Below is a small trained network, with its code and all its weights. Each question gives an input and a class and asks what happens when units are switched off, that is, made to give their printed mean instead of their output.

import numpy as np


def w(rows, s, z=0):
    codes = np.array(rows[::2]) - 128.0
    scale = np.full(codes.shape[1], s)
    scale[-1] = z or s
    return codes * scale


def f(y):
    return np.maximum(y, 0)


def log_softmax(a):
    a = a - a.max(-1, keepdims=True)
    return a - np.log(np.exp(a).sum(-1, keepdims=True))


def net(x, mask):
    res = np.array(x, float).reshape(1, 7) / 4 @ E
    y = f(res @ A[0][:, :-1].T + A[0][:, -1])
    res = res + np.where(mask, y, B[0][:, -1]) @ B[0][:, :-1]
    return log_softmax(res[-1] @ U[:, :-1].T + U[:, -1])


A, B = {}, {}
E = w([
[126,118,110,212,156],'x0',
[185,168,142,222,51],'x1',
[133,127,2,157,110],'x2',
[156,143,113,100,187],'x3',
[212,60,134,210,217],'x4',
[204,92,172,96,79],'x5',
[100,26,134,90,108],'x6',
],0.0076)
A[0] = w([
[103,133,41,136,34,141],'n1',
[172,108,124,139,185,5],'n2',
[141,115,60,81,201,116],'n3',
[120,134,126,167,113,28],'n4',
[87,130,173,141,151,19],'n5',
[134,159,139,166,49,236],'n6',
[160,156,175,130,85,41],'n7',
[106,82,131,81,123,148],'n8',
[97,104,156,47,94,108],'n9',
[38,211,150,152,152,75],'n10',
[209,148,100,86,170,120],'n11',
[111,158,65,153,2,89],'n12',
[133,100,166,91,89,118],'n13',
[78,158,103,134,210,79],'n14',
[86,132,126,109,137,129],'n15',
[158,87,172,157,126,214],'n16',
[173,146,125,177,96,245],'n17',
[67,162,136,163,151,68],'n18',
[110,118,171,158,153,187],'n19',
[119,95,196,82,71,63],'n20',
[55,95,154,87,119,116],'n21',
[134,201,97,87,224,122],'n22',
[71,154,122,156,140,155],'n23',
[155,103,125,152,125,89],'n24',
[126,60,74,161,126,254],'n25',
[131,144,70,107,150,139],'n26',
[133,106,158,95,95,106],'n27',
[118,142,131,135,111,58],'n28',
[188,159,190,109,85,76],'n29',
[102,33,107,178,153,102],'n30',
[66,119,120,141,134,117],'n31',
],0.014,0.0022)
B[0] = w([
[106,123,7,130,112,241],'n1',
[180,43,143,156,131,186],'n2',
[135,85,123,79,225,207],'n3',
[152,147,96,141,129,156],'n4',
[127,156,179,138,120,153],'n5',
[169,150,52,91,100,231],'n6',
[181,184,152,119,83,182],'n7',
[94,110,191,83,141,197],'n8',
[86,146,172,39,107,224],'n9',
[64,246,133,171,100,207],'n10',
[187,89,138,66,172,177],'n11',
[89,121,3,92,110,254],'n12',
[104,111,158,74,102,193],'n13',
[133,163,158,184,188,197],'n14',
[79,129,142,135,127,167],'n15',
[184,92,162,175,77,210],'n16',
[212,151,130,138,93,221],'n17',
[125,191,127,180,125,173],'n18',
[148,144,153,170,112,177],'n19',
[93,128,167,39,96,218],'n20',
[56,136,195,75,114,210],'n21',
[151,192,132,107,221,205],'n22',
[103,163,107,176,122,178],'n23',
[157,120,132,166,115,169],'n24',
[62,39,95,174,119,229],'n25',
[128,132,86,129,185,174],'n26',
[112,114,142,86,108,181],'n27',
[129,130,109,113,124,143],'n28',
[209,172,177,93,86,199],'n29',
[125,32,152,212,88,231],'n30',
[78,134,123,143,137,169],'n31',
],0.026,0.0092)
U = w([
[115,135,214,2,71,254],'0',
[81,98,134,78,152,48],'1',
[156,118,179,74,215,18],'2',
[158,158,40,31,62,162],'3',
[100,198,173,124,139,189],'4',
[169,71,198,138,101,133],'5',
[218,169,173,60,35,28],'6',
],0.0087,0.0026)

Each question gives the input, the list of numbers given to net, and the class t.
The units are the neurons (one row each of A and B). Each row of codes is followed by its name. A weight is (code - 128) times the scale printed after its matrix; where a second scale follows, it is the last column's (A, B and U).
mask holds one flag per neuron, in row order. A switched-off neuron (its flag False) gives its mean, the last column of its row in B, instead of its output. The means were averaged over made-up inputs and are rounded, as every weight is.
A unit's drop is (log p(t) with every unit on - log p(t) with that unit switched off) / (log p(t) with every unit on - log p(t) with every unit switched off).
The circuit of an input: a set's keep is (log p(t) with only the set's units on - log p(t) with every unit switched off) / (log p(t) with every unit on - log p(t) with every unit switched off). Starting from the 12 units with the biggest drops (on a tie, the unit counted first), units are removed one at a time, each time the one whose removal leaves the highest keep (on an exact tie, the one counted first), for as long as the keep stays at least 0.8.
units of the circuit, in order: the units of the circuit, biggest drop first
top k neurons: the k neurons with the biggest drops, biggest first
drop when u is switched off: that unit's drop, to one decimal
input [7,8,1,5,5,8,0], class 6: units of the circuit, in order	[n17]
input [5,-8,-6,0,5,-7,-6], class 4: top 2 neurons	[n10, n18]
input [6,2,-5,0,0,3,5], class 5: top 2 neurons	[n16, n9]
input [3,-1,6,4,-4,-5,-3], class 4: top 2 neurons	[n14, n10]
input [-5,-8,0,8,3,4,4], class 2: top 3 neurons	[n3, n22, n11]
input [1,-7,7,0,7,-7,6], class 2: top 2 neurons	[n3, n14]
input [1,-8,4,-8,-3,-7,3], class 1: top 3 neurons	[n3, n1, n25]
input [7,-8,2,1,-8,-5,7], class 4: top 2 neurons	[n10, n14]
input [-2,3,-8,-2,7,-4,5], class 5: drop when n11 is switched off	0.0
input [-6,-2,-8,-3,-6,-6,-8], class 4: drop when n10 is switched off	0.6
input [3,-5,8,-5,3,7,7], class 5: drop when n30 is switched off	0.5
input [-6,-4,7,4,-2,7,-8], class 2: drop when n6 is switched off	0.1
